Below is a small trained network, with its code and all its weights. Each question gives an input and a target symbol and asks what happens when units are switched off, that is, made to give their printed mean instead of their output.

import numpy as np


def w(rows, s, z=0):
    codes = np.array(rows[::2]) - 128.0
    scale = np.full(codes.shape[1], s)
    scale[-1] = z or s
    return codes * scale


def norm(h):
    return h / np.sqrt((h * h).mean(-1, keepdims=True) + 1e-5)


def f(y):
    return y / 2 * (1 + np.tanh(0.7978845608 * (y + 0.044715 * y**3)))


def softmax(a):
    e = np.exp(a - a.max(-1, keepdims=True))
    return e / e.sum(-1, keepdims=True)


def log_softmax(a):
    a = a - a.max(-1, keepdims=True)
    return a - np.log(np.exp(a).sum(-1, keepdims=True))


def net(x, mask):
    ids = ['αβγδζξστφ'.index(c) for c in x.split()]
    T = len(ids)
    res = E[ids] + P[:T]
    u = 0
    for l in range(2):
        r = norm(res)
        for j in range(2):
            rows = slice(4 * j, 4 * j + 4)
            q, k, v = (r @ M[l][rows].T for M in (Q, K, V))
            z = softmax(np.where(np.tri(T) > 0, q @ k.T / 4**0.5, -1e9)) @ v
            o = O[l][rows]
            res = res + np.where(mask[u + j], z, o[:, -1]) @ o[:, :-1]
        u += 2
        y = f(norm(res) @ A[l][:, :-1].T + A[l][:, -1])
        res = res + np.where(mask[u : u + 16], y, B[l][:, -1]) @ B[l][:, :-1]
        u += 16
    return log_softmax(norm(res)[-1] @ U[:, :-1].T + U[:, -1])


Q, K, V, O, A, B = {}, {}, {}, {}, {}, {}
E = w([
[184,171,96,117],'α',
[224,132,87,91],'β',
[209,146,103,111],'γ',
[152,53,120,72],'δ',
[156,170,156,79],'ζ',
[226,150,255,219],'ξ',
[149,31,119,82],'σ',
[179,129,55,180],'τ',
[103,178,105,212],'φ',
],0.02)
P = w([
[176,162,30,1],'0',
[159,116,32,16],'1',
[153,93,70,39],'2',
[150,85,110,71],'3',
[157,94,126,100],'4',
[190,109,154,116],'5',
[201,127,184,137],'6',
[209,127,203,175],'7',
[213,149,230,201],'8',
[210,154,229,218],'9',
[213,150,220,214],'10',
],0.0033)
Q[0] = w([
[116,85,147,108],'L0H0',
[39,106,132,96],'L0H0',
[250,128,150,147],'L0H0',
[84,152,168,84],'L0H0',
[151,138,143,158],'L0H1',
[135,113,137,130],'L0H1',
[139,129,104,136],'L0H1',
[109,121,126,154],'L0H1',
],0.022)
K[0] = w([
[71,129,134,98],'L0H0',
[69,146,52,35],'L0H0',
[210,89,201,191],'L0H0',
[87,154,140,7],'L0H0',
[124,114,187,160],'L0H1',
[154,108,137,143],'L0H1',
[112,142,175,207],'L0H1',
[168,95,112,116],'L0H1',
],0.012)
V[0] = w([
[175,153,31,192],'L0H0',
[13,180,1,40],'L0H0',
[115,152,137,127],'L0H0',
[137,117,93,186],'L0H0',
[127,148,47,114],'L0H1',
[87,157,152,162],'L0H1',
[123,177,147,149],'L0H1',
[113,182,68,79],'L0H1',
],0.0086)
O[0] = w([
[140,176,179,179,231],'L0H0',
[183,142,214,117,2],'L0H0',
[125,119,114,87,115],'L0H0',
[78,71,185,12,161],'L0H0',
[254,147,61,112,173],'L0H1',
[27,61,117,142,74],'L0H1',
[129,2,174,141,127],'L0H1',
[130,195,68,127,163],'L0H1',
],0.0047,0.0077)
A[0] = w([
[100,134,56,108,98],'L0N0',
[79,161,116,202,131],'L0N1',
[195,109,145,101,179],'L0N2',
[100,158,90,145,122],'L0N3',
[29,38,92,105,57],'L0N4',
[175,72,194,109,170],'L0N5',
[190,163,164,173,141],'L0N6',
[132,67,65,141,90],'L0N7',
[41,174,95,93,130],'L0N8',
[77,154,26,160,39],'L0N9',
[153,112,65,91,182],'L0N10',
[176,139,207,159,159],'L0N11',
[129,129,179,109,60],'L0N12',
[114,174,132,169,57],'L0N13',
[128,116,248,121,253],'L0N14',
[132,129,156,70,151],'L0N15',
],0.013,0.0043)
B[0] = w([
[167,185,63,197,152],'L0N0',
[191,65,223,96,141],'L0N1',
[2,138,114,146,247],'L0N2',
[217,128,165,127,141],'L0N3',
[48,92,210,102,131],'L0N4',
[101,218,133,204,168],'L0N5',
[80,93,132,159,239],'L0N6',
[162,155,65,146,163],'L0N7',
[144,228,164,151,125],'L0N8',
[202,143,154,199,160],'L0N9',
[64,152,107,194,254],'L0N10',
[70,161,156,167,183],'L0N11',
[157,100,87,152,114],'L0N12',
[164,98,153,94,130],'L0N13',
[150,131,103,214,147],'L0N14',
[84,100,166,163,148],'L0N15',
],0.0072,0.0078)
Q[1] = w([
[155,179,152,136],'L1H0',
[124,73,144,148],'L1H0',
[105,209,78,233],'L1H0',
[194,99,109,82],'L1H0',
[83,193,132,231],'L1H1',
[113,120,125,105],'L1H1',
[129,145,191,210],'L1H1',
[149,49,82,8],'L1H1',
],0.014)
K[1] = w([
[105,91,161,133],'L1H0',
[207,139,131,75],'L1H0',
[98,150,189,254],'L1H0',
[92,148,124,48],'L1H0',
[60,192,192,223],'L1H1',
[179,174,112,161],'L1H1',
[125,73,211,251],'L1H1',
[140,83,64,45],'L1H1',
],0.012)
V[1] = w([
[102,7,93,64],'L1H0',
[234,164,190,125],'L1H0',
[160,80,89,172],'L1H0',
[195,98,104,195],'L1H0',
[102,152,88,66],'L1H1',
[57,96,92,100],'L1H1',
[173,85,203,87],'L1H1',
[88,172,148,215],'L1H1',
],0.011)
O[1] = w([
[141,61,113,103,13],'L1H0',
[135,133,124,254,108],'L1H0',
[247,64,179,116,147],'L1H0',
[231,85,198,163,168],'L1H0',
[140,125,176,132,110],'L1H1',
[208,150,150,146,116],'L1H1',
[83,206,119,166,34],'L1H1',
[109,115,180,49,246],'L1H1',
],0.0095,0.013)
A[1] = w([
[10,81,142,89,16],'L1N0',
[211,111,218,103,116],'L1N1',
[90,154,54,111,111],'L1N2',
[78,193,97,154,129],'L1N3',
[31,203,160,85,11],'L1N4',
[84,110,124,215,245],'L1N5',
[85,35,95,87,55],'L1N6',
[129,122,157,114,64],'L1N7',
[101,113,105,23,9],'L1N8',
[124,142,141,52,32],'L1N9',
[55,169,170,183,42],'L1N10',
[155,125,118,55,102],'L1N11',
[234,109,109,174,145],'L1N12',
[38,72,192,132,79],'L1N13',
[43,99,136,67,39],'L1N14',
[133,199,156,85,4],'L1N15',
],0.013,0.004)
B[1] = w([
[152,98,89,20,161],'L1N0',
[55,21,109,96,255],'L1N1',
[100,47,94,41,140],'L1N2',
[57,88,232,128,162],'L1N3',
[48,65,101,161,206],'L1N4',
[185,127,254,21,172],'L1N5',
[224,162,195,69,140],'L1N6',
[160,94,78,162,132],'L1N7',
[167,169,180,118,173],'L1N8',
[220,161,74,131,170],'L1N9',
[155,173,189,168,165],'L1N10',
[123,103,117,202,172],'L1N11',
[52,116,144,109,232],'L1N12',
[188,152,51,103,173],'L1N13',
[111,164,112,13,167],'L1N14',
[172,77,77,219,172],'L1N15',
],0.0078,0.0077)
U = w([
[155,239,115,149,253],'α',
[138,145,34,142,155],'β',
[37,200,124,62,127],'γ',
[192,170,141,45,115],'δ',
[57,158,101,191,147],'ζ',
[137,178,254,116,86],'ξ',
[196,165,126,64,108],'σ',
[228,118,83,171,150],'τ',
[136,28,175,119,75],'φ',
],0.011,0.0035)

Each question gives the input, a string of symbols that net reads in full, and the target symbol t.
The units are the heads (4 rows each of Q, K, V and O) and the neurons (one row each of A and B). Each row of codes is followed by its name. A weight is (code - 128) times the scale printed after its matrix; where a second scale follows, it is the last column's (O, A, B and U).
mask holds one flag per unit, layer by layer, with each layer's heads first. A switched-off unit (its flag False) gives its mean, the last column of its rows in O or B, instead of its output. The means were averaged over made-up inputs and are rounded, as every weight is.
A unit's drop is (log p(t) with every unit on - log p(t) with that unit switched off) / (log p(t) with every unit on - log p(t) with every unit switched off).
The circuit of an input: a set's keep is (log p(t) with only the set's units on - log p(t) with every unit switched off) / (log p(t) with every unit on - log p(t) with every unit switched off). Starting from the 12 units with the biggest drops (on a tie, the unit counted first), units are removed one at a time, each time the one whose removal leaves the highest keep (on an exact tie, the one counted first), for as long as the keep stays at least 0.8.
units of the circuit, in order: the units of the circuit, biggest drop first
k most important neurons of layer l: the k neurons of layer l with the biggest drops, biggest first
heads that matter: for each layer, one digit per head in row order, 1 if its drop is at least 0.15 and else 0, layers parted by /
input α τ α, target φ: units of the circuit, in order => [L1N1 L1H1]
input β γ σ β β ζ δ τ α, target φ: units of the circuit, in order => [L1N1 L1H0]
input α φ τ α ξ τ γ, target γ: units of the circuit, in order => [L1H1]
input α β ζ ζ α δ, target γ: units of the circuit, in order => [L1H0 L0N2 L0N5]
input α α β α δ φ γ, target ξ: heads that matter => 00 / 10
input φ γ ξ τ τ, target τ: units of the circuit, in order => [L0H0 L0N9 L0N0 L1N5]
input τ ξ τ α δ σ δ, target δ: heads that matter => 10 / 00
input γ α α α β φ τ α α α φ, target ξ: heads that matter => 00 / 11
input α φ β, target ξ: heads that matter => 10 / 10
input γ φ β α α α ζ β β, target γ: 2 most important neurons of layer 0 => [L0N10 L0N1]
input τ σ γ ξ ζ α β, target β: heads that matter => 10 / 00
input τ τ φ, target ξ: heads that matter => 10 / 01
input α ζ σ β γ φ φ τ, target ξ: heads that matter => 10 / 01
input ξ δ β φ ζ α ζ φ σ ζ ζ, target ζ: most important neuron of layer 0 => [L0N8]
input α τ δ α φ ζ α β, target γ: heads that matter => 10 / 10
input β τ τ ζ, target φ: heads that matter => 00 / 00
input γ τ φ α α, target ξ: heads that matter => 00 / 10
input α δ τ σ ζ φ σ σ α, target γ: 2 most important neurons of layer 0 => [L0N5 L0N11]
input α ζ ζ α ξ α ζ, target ζ: 2 most important neurons of layer 0 => [L0N8 L0N10]
input β α τ α α α, target ζ: 4 most important neurons of layer 0 => [L0N11 L0N15 L0N7 L0N10]
input δ ξ α ζ β φ α, target α: most important neuron of layer 0 => [L0N9]
input ξ φ α α β τ, target τ: 4 most important neurons of layer 0 => [L0N2 L0N7 L0N9 L0N14]
input γ β α α, target τ: 3 most important neurons of layer 1 => [L1N15 L1N12 L1N9]
input γ α τ δ α β α ζ, target γ: 2 most important neurons of layer 0 => [L0N11 L0N14]
input τ γ α β, target τ: 2 most important neurons of layer 0 => [L0N2 L0N15]
input β α γ τ α σ δ α ζ, target γ: heads that matter => 01 / 10
input σ β ζ τ ξ β σ, target δ: 2 most important neurons of layer 0 => [L0N10 L0N5]
input α δ α σ α ζ α ζ α α, target γ: heads that matter => 00 / 10
input α α α, target ζ: most important neuron of layer 0 => [L0N9]
input τ ξ γ α δ, target δ: 2 most important neurons of layer 0 => [L0N5 L0N14]
